Below are the code and all the weights of a small trained network. Each question names an input and a class and asks about switching units off, where a switched-off unit gives its printed mean instead of its output.

import numpy as np


def w(rows, s, z=0):
    codes = np.array(rows[::2]) - 128.0
    scale = np.full(codes.shape[1], s)
    scale[-1] = z or s
    return codes * scale


def norm(h):
    return h / np.sqrt((h * h).mean(-1, keepdims=True) + 1e-5)


def f(y):
    return y / 2 * (1 + np.tanh(0.7978845608 * (y + 0.044715 * y**3)))


def log_softmax(a):
    a = a - a.max(-1, keepdims=True)
    return a - np.log(np.exp(a).sum(-1, keepdims=True))


def net(x, mask):
    res = np.array(x, float).reshape(1, 4) / 4 @ E
    u = 0
    for l in range(4):
        y = f(norm(res) @ A[l][:, :-1].T + A[l][:, -1])
        res = res + np.where(mask[u : u + 4], y, B[l][:, -1]) @ B[l][:, :-1]
        u += 4
    return log_softmax(norm(res)[-1] @ U[:, :-1].T + U[:, -1])


A, B = {}, {}
E = w([
[49,101,12],'x0',
[89,132,76],'x1',
[64,77,195],'x2',
[70,255,106],'x3',
],0.0098)
A[0] = w([
[123,8,126,2],'L0N1',
[134,80,157,50],'L0N2',
[128,135,146,68],'L0N3',
[183,147,134,48],'L0N4',
],0.014,0.0056)
B[0] = w([
[103,78,106,255],'L0N1',
[141,50,254,149],'L0N2',
[129,134,125,92],'L0N3',
[175,209,144,132],'L0N4',
],0.0075,0.0026)
A[1] = w([
[71,134,168,84],'L1N1',
[155,34,176,96],'L1N2',
[171,152,130,4],'L1N3',
[245,177,155,25],'L1N4',
],0.012,0.0041)
B[1] = w([
[100,197,207,159],'L1N1',
[133,46,170,253],'L1N2',
[127,176,142,108],'L1N3',
[255,189,116,218],'L1N4',
],0.01,0.0036)
A[2] = w([
[77,83,64,130],'L2N1',
[116,69,173,2],'L2N2',
[194,110,162,161],'L2N3',
[132,2,174,119],'L2N4',
],0.015,0.0065)
B[2] = w([
[198,172,81,207],'L2N1',
[182,128,154,145],'L2N2',
[217,133,154,202],'L2N3',
[113,5,150,254],'L2N4',
],0.012,0.007)
A[3] = w([
[220,176,201,2],'L3N1',
[58,201,184,88],'L3N2',
[149,101,128,89],'L3N3',
[187,59,3,255],'L3N4',
],0.012,0.0031)
B[3] = w([
[254,209,64,180],'L3N1',
[108,111,210,165],'L3N2',
[152,69,61,134],'L3N3',
[60,168,104,255],'L3N4',
],0.0094,0.0075)
U = w([
[173,16,200,157],'0',
[42,145,216,63],'1',
[97,38,33,67],'2',
[230,167,120,253],'3',
[76,165,2,111],'4',
],0.023,0.0035)

Each question gives the input, the list of numbers given to net, and the class t.
The units are the neurons (one row each of A and B). Each row of codes is followed by its name. A weight is (code - 128) times the scale printed after its matrix; where a second scale follows, it is the last column's (A, B and U).
mask holds one flag per neuron, layer by layer. A switched-off neuron (its flag False) gives its mean, the last column of its row in B, instead of its output. The means were averaged over made-up inputs and are rounded, as every weight is.
A unit's drop is (log p(t) with every unit on - log p(t) with that unit switched off) / (log p(t) with every unit on - log p(t) with every unit switched off).
The circuit of an input: a set's keep is (log p(t) with only the set's units on - log p(t) with every unit switched off) / (log p(t) with every unit on - log p(t) with every unit switched off). Starting from the 12 units with the biggest drops (on a tie, the unit counted first), units are removed one at a time, each time the one whose removal leaves the highest keep (on an exact tie, the one counted first), for as long as the keep stays at least 0.8.
units of the circuit, in order: the units of the circuit, biggest drop first
unit that matters most: the unit with the biggest drop
k most important neurons: the k neurons with the biggest drops, biggest first
top k neurons in layer l: the k neurons of layer l with the biggest drops, biggest first
drop when u is switched off: that unit's drop, to one decimal
input [7,1,-7,-6], class 4: units of the circuit, in order	L3N4, L2N4
input [3,4,6,3], class 1: 4 most important neurons	L1N1, L3N2, L0N1, L3N1
input [0,6,2,5], class 1: unit that matters most	L3N2
input [-5,6,0,4], class 1: top 2 neurons in layer 3	L3N2, L3N3
input [-8,5,-1,-4], class 3: top 2 neurons in layer 0	L0N4, L0N1
input [6,-8,4,7], class 1: 2 most important neurons	L3N2, L1N1
input [-3,-7,5,4], class 3: 2 most important neurons	L3N1, L2N4
input [-4,-5,-4,-5], class 3: top 2 neurons in layer 0	L0N4, L0N1
input [3,1,8,1], class 1: 2 most important neurons	L1N1, L2N3
input [-3,7,-2,2], class 4: 4 most important neurons	L1N1, L0N2, L2N3, L1N2
input [-2,-8,1,0], class 3: 3 most important neurons	L1N4, L3N1, L0N1
input [1,3,3,-1], class 2: top 3 neurons in layer 3	L3N4, L3N2, L3N3
input [4,5,6,1], class 4: drop when L2N1 is switched off	0.1
input [5,0,6,7], class 1: drop when L1N1 is switched off	0.6
input [6,7,-2,-4], class 4: drop when L3N1 is switched off	0.0
input [-2,6,0,6], class 1: most important neuron	L3N2
